Rows, each with the tier of its hidden value
[ -3 -11   5 -18   0  -5  -8   4 -15 -13  -4  -8  11  -3  12  10  10  17
   7 -11  10  27  14 -12  -2   4  -8   3   1  -9   9   6   4  -3   0   1]	K
[ -6   8  -3   3   8  16  -8 -18   6 -10  -5 -59  21   0   0   8  23  -3
   1  27  36 -13   4  13 -16 -17   0 -13   8  27   4   4   2 -14 -26   2]	E
[  8 -10  -3  11 -11  -3   5   8   2   9   9  58 -32   3  -8 -12 -11  -2
   2   2 -30 -46  -2 -18  -3  25   3  10 -15 -18 -15   1  -7  -4  11   0]	L
[ 10   6  -6  21  -6 -11   2   8   4  13   8  33 -22   1 -15 -10   5 -11
 -10   4 -16 -12  12 -11   8  15   1  10  -2 -19  -4  -2   1  -3  -1   0]	K
[  5  -3  -2   2  -6  -4   3   7   6   5   6  22 -15   0  -5  -9  15  -4
  -5  -6 -12 -24   5 -13   6  11   9  13 -11 -22  -1  -6   0   5   5   3]	G
[ -3  -7   5   9  -9   8   7   6  13   8  11 -34 -22   3 -10  -7 -11   0
  10  -2  -7 -40 -17  -2  -5  18  11  -2 -19  -9  -9   5 -11   2  -5  -7]	Y
[ -2   0  11 -31   7  -2 -13 -15 -10 -14  -9  -2  10   3   3  13 -23  27
  -9  -5 -14  55   0   5  -7  -9 -12  -7   4  16  13   3   6 -12   4   4]	E
[ -5  -2   3  -6  -3  -1   2  -5   2  -1   3 -21 -11  -4  -8   3 -11   5
   6 -18   8  -2  -5  -2  -5   3   3   7  -6   2   0   2  -3   1  -9   0]	E
[ 14  27 -12   5  10   0  -3  -2 -12  -7 -13  25  34   3  -1  -5  11  -1
 -18  22  12  59  28   0   2 -12 -14 -15  12  19   2   7  13  -8  -5   8]	K
[  1 -12   0  -1  -4   3  -3   7   8   1  11 -13 -18   0  -9   0  -8  10
   0  -3   5 -35   0  -9  -4  11   2   4  -4 -21  -2   3  -2  -5  -7  -7]	E
[ -8  -7   0 -11   4  10   0   2   3  -1   2 -47  11  -4  -8   5 -15  12
   7  -6  14  -3   2   1  -7   3   6  -7   8   4  -2  11   1  -1  -8  -6]	Y
[ -2   3 -14  21   0   4  14  19   8  17   9 -36  15  -6 -11  -3  -8 -18
  -1   4 -13 -50  -1   6  10   3  10   1  15 -14 -16  -5   1  19  -4 -11]	L
[ -2   1 -11  12 -11   0  26  10   2   7  13 -28 -11  -7 -10  -6  33 -13
  14 -13  -7 -63  -1   3  -5   9   8  11  -6 -19  -4  -3  -2   9 -21  -3]	K
[ 13  13 -16  29  -3  -4   6  -8   1   9   0  63  -5   1   3 -13  38 -38
   2  19 -10 -36  12  -8   5   2   5   6  -5  -9  -2 -11  -6  -3  -1  10]	L
[  2   8   1  -2  -4  -1  -1 -20  -2  -8   8 -30  -9   1  -4   6  22   7
  -5  21  21 -21  -3   2 -14  12  -5  -5  -5 -11   9  -4   2 -16 -28   3]	L
[  4  14  -3  11 -11  -8  23  17  -8   7   8 -24   4  -6 -13  -2  18  -5
  11 -19  -8 -23   5   1  -2  14   0   6  -1 -18  -2  -1   2  15 -15  -1]	K
[ -7 -23   3 -12  -4  -1  -1  -7  -2  -7   7 -37 -16  -6   3  11   5  11
  21  -9  17 -40  -8  -3 -15   6   3   3  -6  -9   5   1  -6  -3 -14  -3]	Y
[  9   7  -1  26 -14  -3  11  13   8  13  11  23 -30   4 -25 -17  29 -14
   1   4 -17 -40   7 -11  -1  23   8   6 -17 -13  -9  17  -8  -9  -8   3]	L
[ -1   5  -2  -9   1  -4   8  -3 -11  -9  -1  -6  19  -2  12   5   9   7
   1  -4  -2  20   3   2  -1 -13  -6   3   5  -7   7  -3   8   4   2   1]	K
[  8  -1  -6   6  -7 -11  -7  22  -4   2   8  27 -11   0  -8  -4  11  11
  -8  -1  -9  -5   8 -18   6  14  -4  13  -6 -27   1   3   7  -3   0   3]	K
[  6  13   2  14  -3  -8   2   9   4  13   0  39 -10   3 -11 -13   7 -13
 -13  -4 -20  -5   7  -5   6   4   1   2  -1   4 -10   0  -4   1   9   1]	Y
[  1  -2   4 -12   2   4  -8  -9 -13 -17  -4  -7  10   2  11  11   4  19
   0  22  28  28   8  -5  -8   0 -11 -11  -2   6   8   8   6 -12 -11   1]	K
[ -6   1  14 -16   5  -6  -7   7  -8 -10  -8 -13   9   2  13   8  -6  19
 -12  -2   0  61  -2  11   5 -14 -10 -10   5  14   7   2   7   3   5  -2]	L
[ -1   3  13  -1  -4  -1  -7   2  -2  -9  -3   5  -9   3   0  -1  34  -1
   6  -1   0  14   2  -3  -5   0   2  -4 -11   7   7   1  -7  -4  -6   6]	G
[ -6  15  13  -8   4   4   3 -36  -4 -14   0 -45  -6  -4  13   7  35  -8
  11   7  35 -17 -17  24 -22 -17 -13 -15  -2  17  17 -11  -4  -5 -35   2]	E
[-13 -16   9  -8   3   0  -7 -13  -2  -5  -4  -3 -12   1  14  11   7   8
   7  -8  -2  11  -4   2  -5 -12  -2   1   1   8  10   2  -2  -6   0  -3]	K
[ -7  -3   3 -29  12  -5 -13 -18 -18 -19 -10 -19  30  -3  29  21   5  22
  -1  -1  24  48   8   1  -6 -27 -16  -8  12  10  20  -5  12   1  -4   1]	Y
[  1  12  10  -9  -3   5   3  -9   1 -10   2 -61  -5  -1  -7   4   7   3
   4   4  25  18  -6  14 -11  -1  -7  -5  -4   8   6   1   0  -5 -27   4]	E
[ -4 -13  -5   3  -9  -3  14  11  10   7  10  -8 -25  -4  -8  -9  11  -9
   9 -21 -14 -42  -9  -3   2   3  10  17  -7 -19  -3  -6  -6  10  -1  -2]	G
[ -2  -8  18 -23  -1  -4 -19 -30  -4 -21  -7  22 -31   6   8  15  21  20
  -5  14  29  34  -1   0 -14  -8 -15   4 -16  18  22  -2  -2 -27 -16  10]	E
[  2  -8  -6  13  -2   1   1  -5  -1   6   7 -16  10  -6  -6   6  -2  -5
  18  -7   9 -43  10 -11  -3   9   6   8   3  -8  -3  -3  -6   1  -8  -4]	G
[ 12  -1  11   9  -5 -12 -12   2   7  -1  -2  47 -28   8  -8  -6   7   1
 -23   9 -11  33   7  -9   7   7  -6   6 -10   6   3   0  -1 -15   3   9]	L
[-12  -7   9 -17   3  16  -2  -5  -1 -18   2 -63  14   0   5  10 -10  22
   8   8  29   3 -17  12 -16  -4   0 -17  -2   4   7  10   2  -4 -13   2]	L
[ -9  -9  11 -10   1   3 -10   4  -2 -11  -5 -33  -2   0  18   6  -4  10
   0  -3   2  32 -11  10   2  -9  -4  -8   1  17   6   2   2   5  -5  -3]	K
[-13 -16  11 -18   4   5 -14 -12   2 -13  -2 -39 -18   1  20  17   0  19
   6  -3  17   2 -17  -3  -8  -6  -2  -3  -7   7  17   2   1 -11  -7  -4]	Y
[ 10  18  10   5  -4  -8  -1  -1  -6  -1   4  25  -6   8 -20  -9  -5   9
 -12  -2   2  25   3  -8  -3  26 -13  -2 -14  -5   0   7   1 -13  -6   4]	L
[  0 -23   3  -2  -6   0 -10 -17   6   3   0  63 -42   1  14   1   1 -17
  22 -11 -14 -29 -12 -13   1   5   6  12 -16   2   0  -9 -16  -7  21   5]	G
[ -2  -2  -2   4  -1  -7  -4   3   8   4  -3  41 -24   1   1  -6  20 -20
   1  -8 -18  -7   7  -7   7  -8   8  16  -4   2   6  -6  -6   0  11   7]	G
[-12  -9  -1  -7   0  -5   6  -7   5   3   4 -22 -13  -6   8  12  14  -8
  19 -20  -3 -50 -12   2  -1  -6  11  23  -5   0  10 -10  -9  11   3  -2]	G
[ -8 -35  10   0 -10  -2  -8  -1  10   0   6  -4 -43   2   8   4   8   6
   6  -4  -7 -31 -17  -8   2  11   8   9 -19  -8   5   0 -12  -9  10  -2]	E
[ -2  22   5  -9  11   6  -5 -12  -8 -10  -5 -44  36   0  -4   7  -1  14
  -7  12  32  32   1  15  -9  -8 -10 -16  14  12   8   3   8  -4 -20   0]	K
